What each symbol does to the states:
ZF ! MT
ZF + NS
ZF & GJ
ZF $ ZH
ZF ^ ZT
ZF % DJ
HJ ! JP
HJ + SC
HJ & NS
HJ $ SF
HJ ^ QM
HJ % LM
JB ! LB
JB + DJ
JB & RH
JB $ BT
JB ^ QB
JB % MN
MD ! BZ
MD + ZG
MD & TQ
MD $ MN
MD ^ RH
MD % TR
TR ! BM
TR + GJ
TR & SC
TR $ QB
TR ^ MD
TR % RH
QN ! GJ
QN + HN
QN & LF
QN $ MT
QN ^ FP
QN % MC
MC ! JD
MC + TB
MC & CD
MC $ ZB
MC ^ QN
MC % FP
ZB ! DJ
ZB + DT
ZB & MC
ZB $ CD
ZB ^ MT
ZB % ZS
BT ! BL
BT + PC
BT & JB
BT $ RH
BT ^ SC
BT % TQ
ZN ! JM
ZN + MN
ZN & QQ
ZN $ QM
ZN ^ TH
ZN % NS
ZT ! ZS
ZT + ZN
ZT & ZG
ZT $ DL
ZT ^ DJ
ZT % ZF
LB ! JB
LB + ZB
LB & BH
LB $ BL
LB ^ HC
LB % TN
QB ! HC
QB + ZF
QB & TR
QB $ SC
QB ^ MN
QB % JB
BM ! TR
BM + QN
BM & BG
BM $ HC
BM ^ BZ
BM % BH
MT ! ZF
MT + MR
MT & QN
MT $ LF
MT ^ ZS
MT % ZB
BG ! SC
BG + LF
BG & HC
BG $ BM
BG ^ MM
BG % BL
JP ! HJ
JP + BG
JP & MR
JP $ HN
JP ^ HM
JP % GP
LM ! GP
LM + BT
LM & TH
LM $ SM
LM ^ HJ
LM % QM
MR ! NS
MR + HC
MR & HN
MR $ JP
MR ^ JM
MR % DT
SM ! TB
SM + RH
SM & LM
SM $ TH
SM ^ SF
SM % QQ
CJ ! QQ
CJ + BZ
CJ & HM
CJ $ JM
CJ ^ TB
CJ % HN
FP ! ZG
FP + CJ
FP & CN
FP $ ZS
FP ^ MC
FP % QN
BL ! BT
BL + CD
BL & LB
BL $ BH
BL ^ BG
BL % MM
HC ! QB
HC + MT
HC & BM
HC $ BG
HC ^ TN
HC % LB
QM ! HM
QM + TQ
QM & ZN
QM $ QQ
QM ^ LM
QM % HJ
ZG ! FP
ZG + QQ
ZG & DL
ZG $ ZT
ZG ^ JD
ZG % GJ
ZS ! ZT
ZS + JM
ZS & FP
ZS $ CN
ZS ^ ZB
ZS % MT
HN ! SF
HN + BM
HN & JP
HN $ MR
HN ^ CJ
HN % TB
SF ! HN
SF + TR
SF & HJ
SF $ NS
SF ^ QQ
SF % SM
HM ! QM
HM + MM
HM & JM
HM $ CJ
HM ^ GP
HM % JP
MM ! TQ
MM + CN
MM & TN
MM $ BZ
MM ^ BL
MM % BG
DL ! CN
DL + QM
DL & ZT
DL $ ZG
DL ^ PC
DL % ZH
CN ! DL
CN + HM
CN & ZS
CN $ FP
CN ^ CD
CN % LF
RH ! BH
RH + JD
RH & BT
RH $ JB
RH ^ TR
RH % MD
TQ ! MM
TQ + DL
TQ & MN
TQ $ MD
TQ ^ BT
TQ % SC
DJ ! ZB
DJ + TH
DJ & JD
DJ $ PC
DJ ^ ZF
DJ % ZT
GJ ! QN
GJ + SF
GJ & ZH
GJ $ ZF
GJ ^ ZG
GJ % JD
BH ! RH
BH + MC
BH & BL
BH $ LB
BH ^ BM
BH % BZ
JD ! MC
JD + SM
JD & PC
JD $ DJ
JD ^ GJ
JD % ZG
PC ! CD
PC + LM
PC & DJ
PC $ JD
PC ^ ZH
PC % DL
BZ ! MD
BZ + FP
BZ & MM
BZ $ TN
BZ ^ BH
BZ % BM
TN ! MN
TN + ZS
TN & BZ
TN $ MM
TN ^ LB
TN % HC
LF ! ZH
LF + JP
LF & MT
LF $ QN
LF ^ CN
LF % CD
TB ! SM
TB + BH
TB & GP
TB $ DT
TB ^ HN
TB % CJ
MN ! TN
MN + ZT
MN & MD
MN $ TQ
MN ^ JB
MN % QB
SC ! BG
SC + ZH
SC & QB
SC $ TR
SC ^ TQ
SC % BT
CD ! PC
CD + GP
CD & ZB
CD $ MC
CD ^ LF
CD % CN
NS ! MR
NS + QB
NS & SF
NS $ HJ
NS ^ ZN
NS % TH
JM ! ZN
JM + TN
JM & CJ
JM $ HM
JM ^ DT
JM % MR
TH ! DT
TH + JB
TH & SM
TH $ LM
TH ^ NS
TH % ZN
ZH ! LF
ZH + HJ
ZH & ZF
ZH $ GJ
ZH ^ DL
ZH % PC
DT ! TH
DT + LB
DT & TB
DT $ GP
DT ^ MR
DT % JM
QQ ! CJ
QQ + MD
QQ & QM
QQ $ ZN
QQ ^ SM
QQ % SF
GP ! LM
GP + BL
GP & DT
GP $ TB
GP ^ JP
GP % HM

In the rows, 74 means zero.

The rows follow the links: the fewer symbols apart two states are, the more alike their rows tend to be.

Each row is also shifted at random along 2 hidden directions that mean nothing.

Some states, each with a row of numbers:
CN: [ 109   60   87   71   71   82   61   76   86   83   81   79   72   69   67   65   86   71   76   68   85   60   71   77   62   78   76   77   64   72   61   84   92   56   75   88   68   75   80   85   78]
TH: [  61   93   81   68   76   69   71   76   55   67   67   65   69   71   94   87   75   93   57   71   79   65   78   69   82   72   81   68   71   70   73   76   65   77   85   72   67   82   89   77   79]
QN: [  78   83   63   68   66   85   77   80   86   71   91   80   77   76   71   69   79   71   75   73   83   59   62   80   78   87   67   73   55   87   66   81   72   58   73   64   71   73   87   83   75]
TR: [  18   90   59   83   73   63   98   68   77   58   70   76   87   85   72   71   38   53   92   85   54  113   70   77   78   68   62   79   87   75   85   65   62  106   55   70   76   69   41   40   66]
MM: [  65   73   79   76   63   81   86   81   74   67   61   76   82   63   72   77   76   54   88   92   72   79   85   82   68   71   81   81   79   65   75   77   86   81   56   78   81   81   56   53   83]
HM: [  64   87   78   62   45   88   79   77   59   63   64   83   79   54   77   79   77   67   74   88   85   70   76   83   70   77   84   80   71   66   84   87   83   77   50   83   72   77   75   46   81]
MN: [ 104   53   79   90  105   63   61   72   86   86   65   51   70   92   67   74   68   78   84   59   66   84   92   62   58   64   77   67   86   67   80   66   85   85   87   75   74   73   57   85   65]
DT: [  79   87   74   64   68   84   85   90   50   65   64   75   74   62   84   80   78   82   64   85   80   67   71   72   88   83   86   70   73   73   88   72   63   72   73   70   73   74   77   63   74]
DJ: [  71   77   84   79   92   63   68   69   77   78   75   68   76   80   82   71   60   84   60   71   75   84   62   70   79   81   69   66   83   70   69   68   63   78   80   79   61   81   69   85   71]
LM: [  36   83   83   73   72   71   92   56   50   60   56   86   90   72   82   79   48   68   68   85   60  113   66   81   75   55   77   91   94   66   83   63   63   98   51   86   71   70   60   43   68]
SF: [  58   88   64   74   64   69   70   66   75   63   91   72   62   76   76   74   82   91   70   52   84   58   78   64   77   62   74   73   58   80   66   78   74   71   81   66   83   71  108   79   72]
HJ: [  69   71   72   72   64   77   67   58   64   64   80   76   63   74   72   83   86   80   61   51   75   83   82   78   78   57   69   73   75   71   72   68   88   74   76   73   73   75   99   76   79]
JD: [  65   82   80   69   76   64   63   65   75   79   84   83   70   76   83   67   63   79   64   72   82   58   63   69   78   74   75   74   67   77   57   81   56   61   87   83   76   78   85   90   78]
ZN: [  93   71   73   73   72   64   48   72   73   71   87   51   60   71   81   77  102  100   64   52   90   37   86   58   65   75   86   59   59   69   67   83   87   61   97   79   76   86  109   93   83]
TB: [  72   85   65   69   66   76   81   78   61   68   71   86   79   69   74   72   71   78   74   83   77   65   63   76   83   74   87   80   72   90   83   77   62   71   77   71   86   64   79   64   72]
BL: [  32   88   78   67   54   81  100   90   61   63   57   93   80   58   84   86   67   54   73  113   77   83   81   91   85   80   80   83   75   65   80   81   63   71   56   72   76   80   65   56   82]
BZ: [  78   65   63   77   73   78   76   81   84   82   67   75   81   77   69   67   70   64   98   86   63   68   81   76   69   70   82   79   73   83   80   82   77   74   72   73   87   70   53   65   67]

Complete each set of four: the symbols that take the first to the second take the third to the fourth, perhaps in another order.
Answers are names.
[  63   78   72   76   82   70   72   61   86   70   85   73   81   87   69   66   55   68   78   68   61  103   54   71   71   77   55   81   82   86   77   59   62   92   65   79   67   65   62   69   70]
: [  98   66   71   72   77   86   71   74   66   81   68   83   72   76   69   71   70   88   76   78   69   67   62   78   85   71   84   80   71   90   85   76   64   74   83   73   88   58   69   71   68]
:: [ 115   52   71   87   97   77   73   83   84   92   65   62   82   85   63   70   73   69   88   73   61   86   85   71   68   76   74   71   86   74   90   64   86   88   71   71   79   69   40   77   67]
: ZF

[  71   74   89   70   80   69   73   61   58   76   68   83   69   78   78   80   70   81   61   68   72   88   71   76   80   54   87   81   83   70   72   77   72   79   76   87   78   74   81   74   74]
: [  43   86   80   70   56   79   97   92   60   66   63   90   80   64   77   79   76   63   72  107   73   79   84   93   84   75   75   73   80   57   73   88   64   67   61   71   76   83   72   64   83]
:: [  47   91   61   73   53   81   97  102   69   59   71   71   73   68   77   80   80   68   74   92   71   71   86   76   84   94   70   65   70   69   82   72   73   73   63   53   68   76   70   67   79]
: ZF

[  77   76   75   71   85   65   61   62   81   81   88   82   70   84   79   69   66   83   66   73   82   60   63   67   79   72   76   79   70   84   60   75   61   60   95   81   76   72   89   97   73]
: [  73   66   89   80   74   69   68   57   83   79   76   69   79   75   71   66   60   67   79   72   71   92   67   72   62   70   71   83   85   66   66   66   79   84   58  100   68   80   61   71   79]
:: [  54   79   73   77   84   67   83   59   56   70   60   79   84   82   74   71   41   71   75   77   57  105   58   68   78   59   80   83   88   82   92   61   48  103   65   80   79   61   51   49   60]
: QM

[ 109   67   57   77   75   86   69   75   76   73   87   69   68   78   59   69   89   80   77   57   72   61   73   78   78   71   72   75   65   92   76   74   80   69   85   63   91   61   90   75   68]
: [  91   69   66   79   71   79   72   74   67   79   67   73   75   70   68   63   69   77   90   72   73   69   71   69   68   75   85   82   71   90   88   76   78   87   69   79   85   68   65   57   67]
:: [  59   79   73   83   81   57   71   72   73   80   75   78   68   76   76   78   69   79   79   77   75   67   77   76   80   63   85   78   73   78   64   84   60   66   91   71   88   75   80   87   71]
: TR

[  98   71   71   75   83   83   79   84   81   75   80   69   81   84   62   69   78   68   70   72   67   84   67   82   76   92   55   72   75   76   81   57   72   78   69   66   60   70   60   78   75]
: [  71   92   81   66   61   79   69   93   76   70   81   71   75   58   91   74   82   70   73   90   92   55   71   71   71  105   76   65   56   70   71   83   78   61   65   78   59   88   78   72   83]
:: [  74   61   79   76   74   61   58   71   82   82   84   72   66   72   78   79   91   80   81   61   83   53   98   64   65   60   78   77   66   60   58   87   94   66   86   87   80   82   92   93   84]
: BT

[  40   84   65   86   76   59   81   72   81   71   72   71   79   71   82   74   52   62   94   88   61   83   82   71   66   66   73   80   75   74   77   77   66   87   62   83   80   77   61   61   71]
: [  23   88   73   82   78   56   87   74   69   76   67   82   84   76   77   77   44   61   83   91   64   93   74   75   83   64   76   86   79   77   76   71   53   84   67   73   79   73   52   56   68]
:: [  59   77   57   83   73   83   97   89   83   70   74   76   82   80   61   70   65   60   89   84   61   88   75   80   77   76   65   74   74   85   84   69   70   83   68   57   81   64   55   62   73]
: BZ

[  44   81   65   77   64   78   89   88   70   68   60   82   87   66   71   63   59   61   97   98   67   84   77   75   69   81   78   81   73   79   89   79   69   86   53   72   81   66   44   49   72]
: [  65   77   54   79   68   81   84   89   83   74   80   78   72   76   69   75   85   66   83   81   78   62   80   80   79   80   72   71   63   82   71   81   76   64   79   54   87   68   79   76   76]
:: [  86   67   75   73   71   87   82   72   84   72   79   85   79   79   60   68   78   58   76   74   72   94   62   86   74   82   59   81   77   75   76   66   81   76   59   76   63   72   67   71   73]
: CD

[  90   65   86   72   77   72   62   57   65   84   72   79   59   76   74   78   84   94   57   52   83   66   75   78   77   50   88   75   75   74   65   77   79   70   93   81   83   74  100   93   78]
: [  86   78   68   65   70   81   69   76   62   77   74   88   70   70   71   65   72   81   70   78   74   61   65   74   85   77   85   79   69   86   79   80   62   68   80   69   93   60   79   70   71]
:: [  85   66   71   79   74   69   57   57   73   83   80   64   75   83   72   65   72   84   84   54   68   76   70   58   61   63   86   80   74   83   79   74   80   89   81   86   84   65   75   65   70]
: JM

[  91   69   80   78   82   61   66   62   70   77   66   53   73   78   79   75   68   89   81   61   69   85   78   58   63   69   79   70   79   70   81   68   80   97   73   88   75   72   63   66   73]
: [  46   83   85   71   64   68   82   66   54   61   65   84   77   68   85   85   61   72   61   78   72   93   69   76   78   57   78   87   84   67   75   72   67   84   62   89   74   73   76   57   75]
:: [  54   82   66   81   74   65   83   81   77   64   74   61   67   81   81   80   81   73   71   73   71   76   91   69   78   80   61   65   77   63   71   75   76   78   71   62   73   83   80   85   76]
: TQ

[ 101   71   81   69   74   79   75   87   59   81   60   72   73   71   77   78   82   90   65   74   79   66   66   69   83   82   86   66   76   80   85   73   64   71   88   70   84   72   75   78   75]
: [  76   83   61   70   59   86   81   75   66   67   80   80   72   72   68   73   76   78   77   71   72   67   64   78   79   78   70   75   64   89   86   76   75   74   70   60   82   63   86   61   72]
:: [  85   72   82   67   72   87   86   71   56   75   53   88   87   72   69   78   63   64   74   81   61  102   61   86   82   62   77   82   90   79   91   66   69   89   54   79   82   64   53   52   69]
: MR

[  99   70   81   70   67   92   75   74   88   79   85   81   73   76   61   72   92   68   67   66   81   71   71   92   74   78   59   73   75   72   68   71   81   61   71   70   69   75   83   86   74]
: [  92   72   80   68   76   79   66   81   80   76   71   68   77   68   81   71   75   67   77   82   76   70   72   67   67   99   72   71   71   72   76   73   77   75   71   81   65   77   60   75   71]
:: [  91   52   73   84   80   87   88   76   87   80   66   76   79   93   52   73   75   55   89   73   57  106   81   92   77   59   62   77   91   73   84   58   83   87   64   67   79   66   50   65   68]
: TN

[  82   68   72   80   75   78   78   83   76   84   71   87   75   78   71   71   75   74   80   85   74   58   76   81   83   74   80   78   71   82   73   83   64   55   90   63   95   70   69   85   70]
: [ 101   64   89   66   76   86   70   70   76   84   77   85   75   75   72   74   80   70   65   76   79   69   62   87   78   77   77   77   74   75   66   79   73   54   76   81   72   74   78   89   82]
:: [  53   81   86   73   74   71   77   66   69   71   75   86   77   75   81   80   58   68   62   85   73   90   66   82   80   71   72   81   82   66   64   71   68   74   62   87   68   82   68   74   76]
: TH

[  96   55   58   83   80   84   75   81   87   80   85   73   67   85   56   69   90   71   85   66   68   60   84   80   76   73   68   69   70   87   72   73   78   59   88   58   92   63   78   87   73]
: [  66   64   70   82   83   57   66   69   86   81   79   66   68   78   68   68   71   75   92   67   68   68   87   62   67   65   81   78   72   77   70   80   79   74   83   77   87   75   72   76   69]
:: [  64   87   65   77   79   68   85   63   61   59   68   64   75   83   74   80   62   75   68   64   64  104   70   65   77   73   62   71   84   71   92   58   71  100   61   69   64   72   73   61   66]
: JM

[  63   84   80   68   51   86   78   76   76   72   74   83   80   58   77   71   73   59   76   99   89   66   72   82   65   87   73   81   65   67   72   84   81   70   50   81   64   89   68   61   86]
: [  84   76   80   70   76   78   76   85   81   78   69   67   87   70   75   70   62   66   83   93   76   84   68   70   64   96   78   68   81   72   86   67   76   87   55   78   60   80   50   60   73]
:: [ 117   51   78   82  102   80   79   84   75   94   59   70   76   91   69   74   81   80   76   74   66   71   81   76   76   75   81   67   83   76   82   69   74   70   92   61   80   71   57   93   66]
: BH

[ 124   55   78   68   71   85   60   64   76   82   75   71   67   71   67   69   99   84   79   59   81   52   84   79   63   63   86   77   71   74   74   82   98   65   84   81   83   67   92   84   71]
: [ 103   69   84   69   86   84   78   80   71   89   67   72   83   77   69   76   71   77   69   85   69   79   62   72   83   90   73   70   82   76   81   68   65   73   74   71   70   76   58   84   66]
:: [  75   85   73   70   59   74   66   83   80   74   86   81   75   59   80   62   75   71   85   86   85   55   68   71   64   89   77   78   56   77   73   90   73   60   76   78   76   77   74   73   79]
: BL

[ 108   53   74   88   97   62   58   70   88   87   77   54   67   91   70   72   80   89   79   63   72   68   91   59   63   66   76   65   79   67   70   68   86   81  100   74   80   78   73   96   72]
: [  47   87   82   78   89   59   81   82   66   69   65   71   73   69   90   85   73   80   66   83   71   75   86   74   83   70   80   71   76   60   66   72   64   72   83   69   69   81   72   80   76]
:: [  66   71   79   77   75   75   71   59   83   72   84   76   75   77   68   75   72   70   61   64   77   89   64   78   71   65   56   81   76   67   61   64   81   72   69   80   59   77   83   81   79]
: DL

[  75   70   86   67   62   87   79   72   79   72   68   78   82   67   71   70   70   53   78   89   74   88   70   83   63   85   73   81   72   71   77   73   80   77   54   85   64   80   56   55   76]
: [  75   80   82   61   61   87   79   76   57   69   64   88   81   59   76   80   86   78   65   84   79   71   66   85   83   71   87   81   79   66   79   80   73   65   71   70   79   77   79   62   78]
:: [ 102   63   72   69   71   92   81   66   70   74   72   77   76   81   52   74   85   69   71   56   70   86   71   86   78   68   67   77   86   79   82   66   84   79   67   69   77   62   77   68   70]
: MM

[  88   58   83   78   84   81   83   81   75   84   63   89   77   76   70   79   80   63   74   90   66   83   78   91   80   65   74   83   85   71   72   75   75   71   80   70   82   68   60   76   75]
: [  54   76   61   76   67   79   80   87   78   74   70   77   82   67   74   68   65   60   99   96   76   71   80   73   67   83   80   81   63   77   86   83   73   75   68   70   87   69   61   55   68]
:: [  91   77   65   74   73   80   89   83   65   66   63   69   78   80   69   75   75   75   74   68   65   84   70   78   81   82   70   65   80   80   93   61   75   88   69   61   72   67   64   60   66]
: GP

